In the rows, 128 means zero.
Each row is followed by its class.
[163 139 101 156 118 185 169 158 155 112 152 136 142 144 132  74 168 106
 109 124 131 100 117 168  97  92 131  97 136  93 123  97 198 125 125 172
 143 151 126]
K_37
[ 99 136 138  97 103 172 140 169 108 166 185 124 110  95 152 177 103 124
 130 146 185 163 142 124 140 102 109 166  87  76  99 164  91 176 138 130
 117 130 110]
K_820
[128 176 122 104 108 129 136 125 117 113  44 161 120 123 125 161 130 135
  93 151  99 126 119 136 180 104 153 117 105 161 163 163 129  99 125 145
 134  87 108]
K_589
[111 146 146 100 169 101  74  96  78 138 159 151  97 125 149 137  94 127
 127 154 158 128 114 135 145 104 128 107  85 125 137 194 141  95 128  78
 154 189 157]
K_607
[101 129 155 102  82 163 136 144 147 159 136 126 129  99 130 188 103 116
 117 189 145 170 165 120 132 142  99 155 131 128 120 173 138 129 155  92
 102  90 122]
K_368
[117 132 134 208 121  97 150 107 126  95 169  89 149 112 121 134 114  94
 146 107 166 111 114 111  68 111 112 144 145 135  86 121 164 126 111 172
  83  50 118]
K_607
[183 162 111 106 119 160  88 146 125 171 146 112 130  89 140  84 118 157
 117 103 149 169 115 111 100 109 122 136 114 110 107 136 146 117 143 135
 126 136 129]
K_37
[135 159 138  37 115 134 142 120 129 172  24 106 120 149 108  92 125 137
  82 130 118 149 116  91 102  67 139 127 107 133 160 129 127 139 100 153
 115 123 117]
K_107
[133 138 125 126  89 142 117 129  98 125 172 150  95 124 136 148 119 140
 111 166 179  97 129 153 173 147 108 145  96 140 187 166 130 107 136 104
 149 156 117]
K_368
[ 72 128 182 104 162  95 112  89  97 175 165 121  77 156 149 156 143 116
 136 148 167 142 146 174 154 139  76 131  72  95 108 151 110 133 122 107
 165 162 121]
K_670
[122 139 138 110 167 138 129 159 129 135  54 139 140 120 126  93 119 132
 103 143 145 173 125 159  74  84 112 176 111 121 100 154 132 139 135 123
  81  83  99]
K_136
[161 112  60 102 178 121  83 142  88 117 125 159 147 127 141 110 119 160
 138 178 124 109 122 103 136 100  91 113 186  80  99 173 157 102 154 164
 103 150 159]
K_820
[101 137 129 103  64 144 156 139 144 131 108 133 187 150 101 149 117 148
 118 155 139 140 163 112 131  96 137 113 125 127 132 135 116 150 102 143
 112  87 122]
K_107
[133  93 103 139 140 149 155 130 123  59 120 135 154 130 111 179 125 117
 148 124 155 111 136  77 151 168 159 192 119 123 114 115  98 122 116 157
  72  57 113]
K_869
[ 94 120 137  88 103 117 156 136 117 140  93  90 118 110  78 120 124 164
 116 159 200  89 115 138  39  59 161  86 160 120 127 139 119 107 151 138
 132 125 115]
K_670
[160 136 124 138 141 157 134 145 110 173 143 129 100 115 139  29 174 141
 131 108 124  98 120 147 101  82 159  85 122 110 138 163 161  99 130 150
 159 121 132]
K_607
[ 93 123 154 154 134 142 124  77 150 153 163 125 143 126 165 144 141 117
 135 137  98 125 143 142 180 139  82 116 170  97 107  96 160 169 114 145
  85 138 167]
K_368
[101 114 133 130 150 140 150 154 143 118 143 127 143 141 111  78 162 141
 133  89  77 121 136 158  95 132 152 106 186 108 118 116 144 110 164 164
 177 149 143]
K_136
[155 130 129 118 141 181 106 122 118 122 115 147 106  85 172 134  78 110
 171 143 173 175 192 107 158 136  99  85 113  92 116 133 150  96 140  90
 109 155 166]
K_820
[105 167 119 113 113  77 160 150 151 124 137 126 181 142 137 103  89 130
  92 124 113 147 134 136  86  93 113 119 149 159 133 159 143 136 114 189
 141  62 125]
K_607
[145 138 118 174 107 123  62 151  73 116 143 145 150  39 156 138 120 124
 160 137 227 161 144 138 172 141 103 154 143  90 102 171 139 152 172 131
 121  66 102]
K_37
[166 152 136 157  93 142 101  99 176 133 143 120 134 133 148 136 135 115
 141 117  83 182 146 108 115 164  84 153 138 130 115  86 160 117 127 109
 118 123 148]
K_136
[117 119 167 106  60 152 208 150 170 108 139 157 180 118  94 107 102 121
 136  95  82 172 167 133 132 114 142 105 145 124  63 105 127 174 130 148
 137 154 164]
K_820
[105 142 159 110  71  79 115 112  98 158 125 138 142 132 135 109 147 115
 115 101 150 143 129 147 121  75 109 110 110 133 126 134 152 160 126 142
 143  98 138]
K_607
[ 75 141 179 107  72 140 160 119 160 136 152 127 196 121 139 128 128 130
 118 136 139 135 176 198 168 141  89 105 161  77 114 134 141 151 118 182
 150  60  95]
K_107
[124 157 132 138  79 125 177 156 130 116 151  96 186 123  81  55 137 133
 103 117 160 134 114 162  54 116 129 161 117 103 115  80 103 171 134 199
 130  55 102]
K_136
[149 171 130 105  98 117 136 129 118 141 126 158 141 121 119 119 121 129
  95 140 149 155 133 172 102  96  93 110 108 137 118 110 177 137 147 155
 162  72 119]
K_368
[ 93 160 129 181  92 157 101 135 127 120 192 125 139  98 170 158 137 118
 118 183 179 150 146 143 213 131  86 125  84  77 162 100 106 153 139 104
 178 137 115]
K_136
[105 131 155  84 105 116 147 122  67  82 131 164 157 102 131 138  46 119
 144 160 225 128 149 175 143 108 103 102 118  83  56 127 119 110 169 133
 133 113 146]
K_670
[117 167 129 108 141 137 149 123 139 198  92 109 100 135 125  83 168 119
 110 149 116 124 119 144 108  81 133 118  88 137 153 172 119 140  93 129
 130  92 110]
K_820
[100 120 103 117 204 135 104 147 167  88 142 140 128 133 119  66 182 132
 124  85  99 105 153 180  81 101 162 125 158  97 175 140 165 149 136 143
 142 105 132]
K_107
[152 119 117 144 126 134  78 188 102 115 120 142 124 116 140 148  72 107
 146 148 127 186 166 114  96 122 108 115 137 116 103 155 165  84 199  81
 110 118 124]
K_607
[101 136 116  94  99 141 124 136 100 141 129 150  97  97 112 171 145 119
 118 157 151  95 136 144 183 101 106 169 103 141 158 213 125 136 122 116
 131 112  73]
K_869
[116 154  91  76  96  92 125 149  81 155  64 140 168 125 129 127 106 119
 104 151 139 120 103 128 135  66 150  92 160 154 105 174 110 111 153 153
 111  76 118]
K_37
[142 116 159 109 124 139  86  90 112 113 143 145  66  79 158 151 108 137
 131 142 153 135 156 113 196 156 119 145 113 120 191 147 106 120 140  87
 126 174 146]
K_869
[140 104 119 104 144 164 135 140 129 164  79 136 105 150 134  51 155 147
 147 103 101 118 170 148  56  71 129  89 165 121 118 132 161 112 123 122
 100 137 139]
K_589
[101 142 178 100  91 165 140 133 156 164 162 144 113 129 146 193  79 121
 107 142 161 194 186 178 145 160  80 157  59 133 146 103 118 114 148  49
 154 135  99]
K_107
[ 85 168 163 140  99 119 120 116  68 183 174 110 108 122 141 187  95 139
 133 169 218 130 118 153  89 135  65 105  99 112 127 130 139  91 163 119
 171 139 163]
K_136
[159 132 129 126 107 156 166 142 143 112  62 149 167 147 107  98 137 129
 117 113  62 140 141 108 146 105 207 120 143 159 121 163 120 149  81 171
  83  91 110]
K_589
[158 147 120 120  46 133 149 137 119 170  78 119 167 121 134  94 109 114
 112 115 159 165 159 113 144 113 129 110 140 165 133 152 133 126  96 149
 111 121  90]
K_589
[127 148  95  95 154 106 136 102 131 132 101 126 176 126 107 103 118 109
  89 120 124 155 133 133  97  95 149 132 132 161 111 120 140 113 115 151
  97  75 109]
K_589
[194 132  97 139  95 141 109 131 113 121 129 113 124  71 119  94  97 110
 119 107 118 116 126  79 149 110 120 122 155 160 140 117 154  88 156 122
 116 107 128]
K_107
[137 137 131 133 102 172 123 115 127  94  96 106 121 126 129 118 152 138
 165 138 160 113 140 116 110 115 150 112 139  67 133 107 112 145 102 163
  98 117 103]
K_136
[140 139 124 138  86 174 111 144 148 130 164 149 138  43 113  63 205 165
  98 108 127 118 124 175 164  85 133 135 162 103 148 167 183 120 158 151
 189 135  97]
K_136
[160 125 142 132 165 170 111 118 116 119 104 127  84 104 172 154  77 129
 164 111 172 173 154  71 135 163 141 149 118 119 155 120 128 121 122 112
 105 142 155]
K_820
[107 106 108  82 131 138 105 121 121 141 114 138 150  66  85 104 145 131
 107 125 109 129 151 103 151  70  99 142 138 150 115 147 163 107 161  98
 126  79 131]
K_869
[115 146 150 124 118 126 137 145 151 186 112  85 141 146 123 103 116 132
 126 146 114 154 138 101  69 106 106 120 140 116 111 161 125 150 106 137
 107 105 138]
K_107
[ 93 172 157 145 104 140 116 149  54 176 152 112 109 119 133 139  79 108
 101 184 165 119 119 146 151  96  66  74  81 143 158 166 154  75 163  94
 193 148 146]
K_136
[ 84 152 153 104 106 151 140 138 134 133 172 126 110 111 139 202  99 133
 134 155 151 141 140 123 152 186  76 180  89 113 134 145 113 129 150 112
 132 149 166]
K_37
[110 158 121 128  66 166 154 126 154  99 159 197 143  87 134 176 118 131
  98 143 109 138 155 190 202  85  88 111 134 132 103 128 188 109 163 127
 137 129 123]
K_368
[146 122 121  96  79 152 140 178 126 148 116 115 112 144 132  46 156  93
 102  65  91 116 137 169 114  49 168  94 140 122 131 140 139 130 149 155
 117 112  95]
K_670
[105 114  99  87 100 164 172 171 168 107 133 127 124 114 150  57 129 112
 116  84  93 118 184 170 147 112 172  61 193  97 175  82  97 158 162 168
  90 200 150]
K_368
[111 150 152 116  84 133 143 150  77 124  95 161 123 131 105 153 106 138
 136 130 157 125 139 168 118 121 118 131 123 138 127 183 156 116 154 152
 115 115 126]
K_37
[133 106 113 161 161 152 168 108 130 110 140 136 124  89 140 124 131 108
 149 130 181 119 147 116 128 122  92 153 109 126  90 109 145 103 121 129
  95  69 141]
K_820
[ 75 164 125 153 126  95 106  98 122 125 191 154 103 107 159 156 132 117
 117 163 149 140 155 135 188 109 106 112  90 137 188 175 135 136 122 106
 154 173 167]
K_607
[117 124  94 108 191 169  99 163 137 120 136 119 116 137 137  99 154 129
 120 105 110  90 107 146  84  65 133 148 141 108 138 125 164 158 126 129
 129 106 100]
K_37
[ 92 150 143 114  98 121 154 133 168 138 178 111 180 110 138 106 109 134
 102 138 122 147 149 128 159 146 113 104 122  98 133 108  91 149 134 149
 135 130 189]
K_107
[147 136  81 132 130 163 160 141  77 101 100 150 109 138 133  98 170 139
 161 135 148  51 120 118 114  85 162  81 158  88 132 143 149 115 130 221
 104 101 164]
K_37
[180 121 142 165 100 107  70 150 108 183 108  86 163 153 152  73 105 107
 119  81 132 140  90  88  80  97  33 127 137 155 100 142 222 117 114 112
 111  94 163]
K_820
[114 124 126 170 125 161 159 121 104  71 118 202 140  96 137 149 132 124
 177 140 123 123 183 150 194  76 150 112 132 108  95 103 132 179 122 154
 116  48  96]
K_607
[125 151 129  89 109 132 176 151 140 179  94 120 108 176 145  84 115 125
 122 130 140 116 109 151  42  79 123 116 152 128 133 155 142 134 108 139
 149 151 129]
K_820
[146 141 161 127  54 147 193 138 157 134 104 138 162  59  95 143 123 114
  96 119 114 124 120 152 162 124 115 112 142 179  87 137 166 103 145 152
 133  88 109]
K_37
[150 144 103 191 130 119 137  96 139  95 146 160 158  94 153 117 136 138
 151 158 183 118 121 149 133 131 135 148 160  89 107 103 122 159 121 152
 106  82 136]
K_869
[165 150 139 156  99 151 128 121 130 109  92 151 131 149 118 147 136 136
 150 136 131 145 149 132 107 122 146 138 127 114 140  95 149 159 116 145
 130  50  93]
K_107
[111 140 157  98 129 137 115 133 100 151 117 163  67 139 154 142  84 129
 108 117 124 185 155 110 133  66 163 133 116 161 194 188 155 149 123  96
 144 228 132]
K_607
[110 129 153  93  55 161 161 161 140 134  59 129 139 116 132 113 113 110
 109  92 105 175 143 110 168  96 133 146 147 141 118 132 119 138 136 131
 130 161  99]
K_136
[110 123 133 104 113 162 127 163 162  94 113 123 177 132 115  59 169 155
 125 114 103 104 146 160 142 140 167 108 154  55 149 141 119 130 141 168
 129  92 134]
K_107
[ 59 130 165 126 138 112 143  98 142 147 198 111 118 139 150 154 109 124
 127 130 155 128 155 164 116 127  53 123 126  99  98 151 143 102 121 128
 137 155 143]
K_107
[124 104 124 105 128 162 112 163 112 124 112 139 120 125 112  64 180 134
 140  96 124  94 143 164  82  57 178  97 141 107 146 124 139 172 144 129
 120  91 125]
K_37
[154 114 114 133 132 167 131 145 113  84 148 150 148   4 125 158  75 111
 119 151 140 139 144  93 220 169 151 148 141 134 111 175 137  55 194 127
  78 107 141]
K_607
[ 97 142 125 116 144  77 156 116 121 132 135 135 139 120 112  92 151  88
 102 142 181 123 135 204 101  93 137 119 101 138 115 145 120 132 137 139
 137  63 106]
K_670
[196 136  91 165 111 150 123 132 110  97  79 153 145 121 127 149 148 101
 129 125 149 138 139 107 157 133 192 134 124 131 164 120 137 152 110 180
  62  59  96]
K_869
[123 149 119 114 142 126 112 112  80 136 145 138  94 121 116 153 147 131
 113 139 176  63  97 138 139  98  91 114  76 137 156 170 176  83 119 130
 177 121 134]
K_869
[ 83 155 111 123 184  80  80 115  86 180 177 113 136 119 160 139 147 134
 119 184 155 126 129 125 174 121  77 129  83 124 144 165  65 163 104 134
 157  73 125]
K_136
[ 76 116 143 119 107 108 138 124 117 164 146 118 164 160 125  77 154 128
  97  93  93  87 133 162 110  59 121 103 188 134 158 139 165 165 120 183
 122  82 146]
K_107
